Below are the code and all the weights of a small trained network. Each question names an input and a target symbol and asks about switching units off, where a switched-off unit gives its printed mean instead of its output.

import numpy as np


def w(rows, s, z=0):
    codes = np.array(rows[::2]) - 128.0
    scale = np.full(codes.shape[1], s)
    scale[-1] = z or s
    return codes * scale


def norm(h):
    return h / np.sqrt((h * h).mean(-1, keepdims=True) + 1e-5)


def f(y):
    return np.maximum(y, 0)


def softmax(a):
    e = np.exp(a - a.max(-1, keepdims=True))
    return e / e.sum(-1, keepdims=True)


def log_softmax(a):
    a = a - a.max(-1, keepdims=True)
    return a - np.log(np.exp(a).sum(-1, keepdims=True))


def net(x, mask):
    ids = ['ΔΛΣΨΩζμ'.index(c) for c in x.split()]
    T = len(ids)
    res = E[ids] + P[:T]
    r = norm(res)
    for j in range(2):
        rows = slice(2 * j, 2 * j + 2)
        q, k, v = (r @ M[0][rows].T for M in (Q, K, V))
        z = softmax(np.where(np.tri(T) > 0, q @ k.T / 2**0.5, -1e9)) @ v
        o = O[0][rows]
        res = res + np.where(mask[j], z, o[:, -1]) @ o[:, :-1]
    y = f(norm(res) @ A[0][:, :-1].T + A[0][:, -1])
    res = res + np.where(mask[2:14], y, B[0][:, -1]) @ B[0][:, :-1]
    return log_softmax(norm(res)[-1] @ U[:, :-1].T + U[:, -1])


Q, K, V, O, A, B = {}, {}, {}, {}, {}, {}
E = w([
[98,195,141,58,253],'Δ',
[138,77,52,158,83],'Λ',
[83,139,241,196,142],'Σ',
[138,85,69,47,163],'Ψ',
[231,187,144,104,50],'Ω',
[171,88,27,105,129],'ζ',
[85,27,117,185,142],'μ',
],0.017)
P = w([
[48,95,57,100,26],'0',
[32,192,104,105,114],'1',
[111,154,14,110,100],'2',
[118,49,126,73,50],'3',
[54,193,142,135,147],'4',
[155,149,28,154,116],'5',
[164,17,168,57,79],'6',
[76,188,151,155,167],'7',
[198,153,40,184,148],'8',
[215,2,183,66,112],'9',
[99,186,168,172,189],'10',
[199,154,25,195,136],'11',
],0.0093)
Q[0] = w([
[176,26,218,84,7],'h1',
[64,230,203,222,83],'h1',
[70,19,77,175,225],'h2',
[5,36,87,166,226],'h2',
],0.015)
K[0] = w([
[104,92,194,46,35],'h1',
[60,146,135,243,119],'h1',
[195,103,153,159,215],'h2',
[251,67,130,182,195],'h2',
],0.019)
V[0] = w([
[103,47,127,83,153],'h1',
[94,89,89,178,204],'h1',
[6,94,130,125,124],'h2',
[171,213,169,83,37],'h2',
],0.013)
O[0] = w([
[2,186,115,78,149,217],'h1',
[57,183,235,50,96,169],'h1',
[151,106,216,146,166,183],'h2',
[152,203,128,51,27,2],'h2',
],0.0081,0.0059)
A[0] = w([
[75,183,69,117,114,117],'n1',
[156,107,48,123,135,86],'n2',
[184,142,6,103,125,50],'n3',
[143,181,107,187,70,217],'n4',
[187,205,37,115,200,110],'n5',
[119,14,175,95,133,80],'n6',
[115,89,20,89,34,169],'n7',
[101,169,193,106,65,108],'n8',
[84,73,181,104,72,2],'n9',
[52,53,51,176,71,60],'n10',
[47,178,45,216,188,72],'n11',
[116,161,232,181,102,61],'n12',
],0.013,0.0068)
B[0] = w([
[145,117,90,124,185,191],'n1',
[145,50,139,144,98,177],'n2',
[37,92,177,43,130,183],'n3',
[91,162,60,153,104,176],'n4',
[86,152,58,204,169,182],'n5',
[114,154,116,133,4,171],'n6',
[233,199,155,159,52,247],'n7',
[131,152,107,80,53,146],'n8',
[164,108,188,176,75,137],'n9',
[6,67,89,101,219,228],'n10',
[230,160,204,132,87,222],'n11',
[156,226,126,136,169,161],'n12',
],0.023,0.011)
U = w([
[143,63,172,85,92,34],'Δ',
[72,66,181,236,163,168],'Λ',
[51,144,65,216,99,131],'Σ',
[94,109,149,95,172,240],'Ψ',
[109,153,74,100,100,48],'Ω',
[229,126,93,181,141,182],'ζ',
[126,134,253,174,72,5],'μ',
],0.013,0.0019)

Each question gives the input, a string of symbols that net reads in full, and the target symbol t.
The units are the heads (2 rows each of Q, K, V and O) and the neurons (one row each of A and B). Each row of codes is followed by its name. A weight is (code - 128) times the scale printed after its matrix; where a second scale follows, it is the last column's (O, A, B and U).
mask holds one flag per unit, heads first, then neurons. A switched-off unit (its flag False) gives its mean, the last column of its rows in O or B, instead of its output. The means were averaged over made-up inputs and are rounded, as every weight is.
A unit's drop is (log p(t) with every unit on - log p(t) with that unit switched off) / (log p(t) with every unit on - log p(t) with every unit switched off).
The circuit of an input: a set's keep is (log p(t) with only the set's units on - log p(t) with every unit switched off) / (log p(t) with every unit on - log p(t) with every unit switched off). Starting from the 12 units with the biggest drops (on a tie, the unit counted first), units are removed one at a time, each time the one whose removal leaves the highest keep (on an exact tie, the one counted first), for as long as the keep stays at least 0.8.
units of the circuit, in order: the units of the circuit, biggest drop first
unit that matters most: the unit with the biggest drop
top k neurons: the k neurons with the biggest drops, biggest first
which heads matter: for each layer, one digit per head in row order, 1 if its drop is at least 0.15 and else 0, layers parted by /
input μ Λ Δ, target Λ: units of the circuit, in order -> n7; h2
input Ω ζ μ Δ Λ μ Ψ Λ, target μ: unit that matters most -> h1
input Σ Λ Λ ζ, target Δ: top 2 neurons -> n7; n3
input μ ζ Ψ Ψ Δ ζ Ψ ζ ζ ζ, target Δ: which heads matter -> 01
input Δ Σ Σ μ Λ Ψ Ψ Λ Δ Ω Δ, target Ω: units of the circuit, in order -> h2; n10; n7
input Ω ζ Σ ζ Λ Λ ζ Λ, target ζ: units of the circuit, in order -> h2; n7; n1
input Σ Λ Σ Ψ ζ, target ζ: which heads matter -> 10
input Δ Λ Ψ, target ζ: which heads matter -> 10
input ζ Ω Ω ζ Δ Λ ζ Λ Ψ Ψ Λ, target Ψ: top 4 neurons -> n10; n7; n5; n2
input Ψ ζ Λ Σ ζ ζ Σ Δ Λ Λ Λ, target Λ: units of the circuit, in order -> n10; n7
input Σ Ψ ζ Λ Σ Ψ ζ Λ Ω Σ Λ, target Ω: units of the circuit, in order -> h1; h2; n8
input Λ Δ Ψ Ψ Ω Ω Λ Ω Ψ Σ Ψ, target Ψ: which heads matter -> 10
input ζ ζ Λ, target Δ: top 2 neurons -> n3; n11
input ζ Λ ζ Σ ζ Ω Σ Λ μ μ Ψ, target μ: units of the circuit, in order -> n10; h1
input Σ Λ Ω Δ Λ, target Ω: units of the circuit, in order -> h2
input Ψ ζ Λ μ Ω ζ Ψ Λ, target ζ: units of the circuit, in order -> h2; n11; n1
input ζ Ω μ ζ μ, target μ: units of the circuit, in order -> h1; n10
input Δ μ Ψ Λ Λ Λ Ψ Ω, target Ω: top 2 neurons -> n8; n11
input Λ ζ Σ Λ ζ ζ ζ Ψ Ψ Ψ, target Ω: units of the circuit, in order -> h1; n11; n10
input ζ Σ Δ Δ Λ μ Λ Λ Ψ Σ Ψ Σ, target ζ: top 4 neurons -> n10; n12; n3; n5
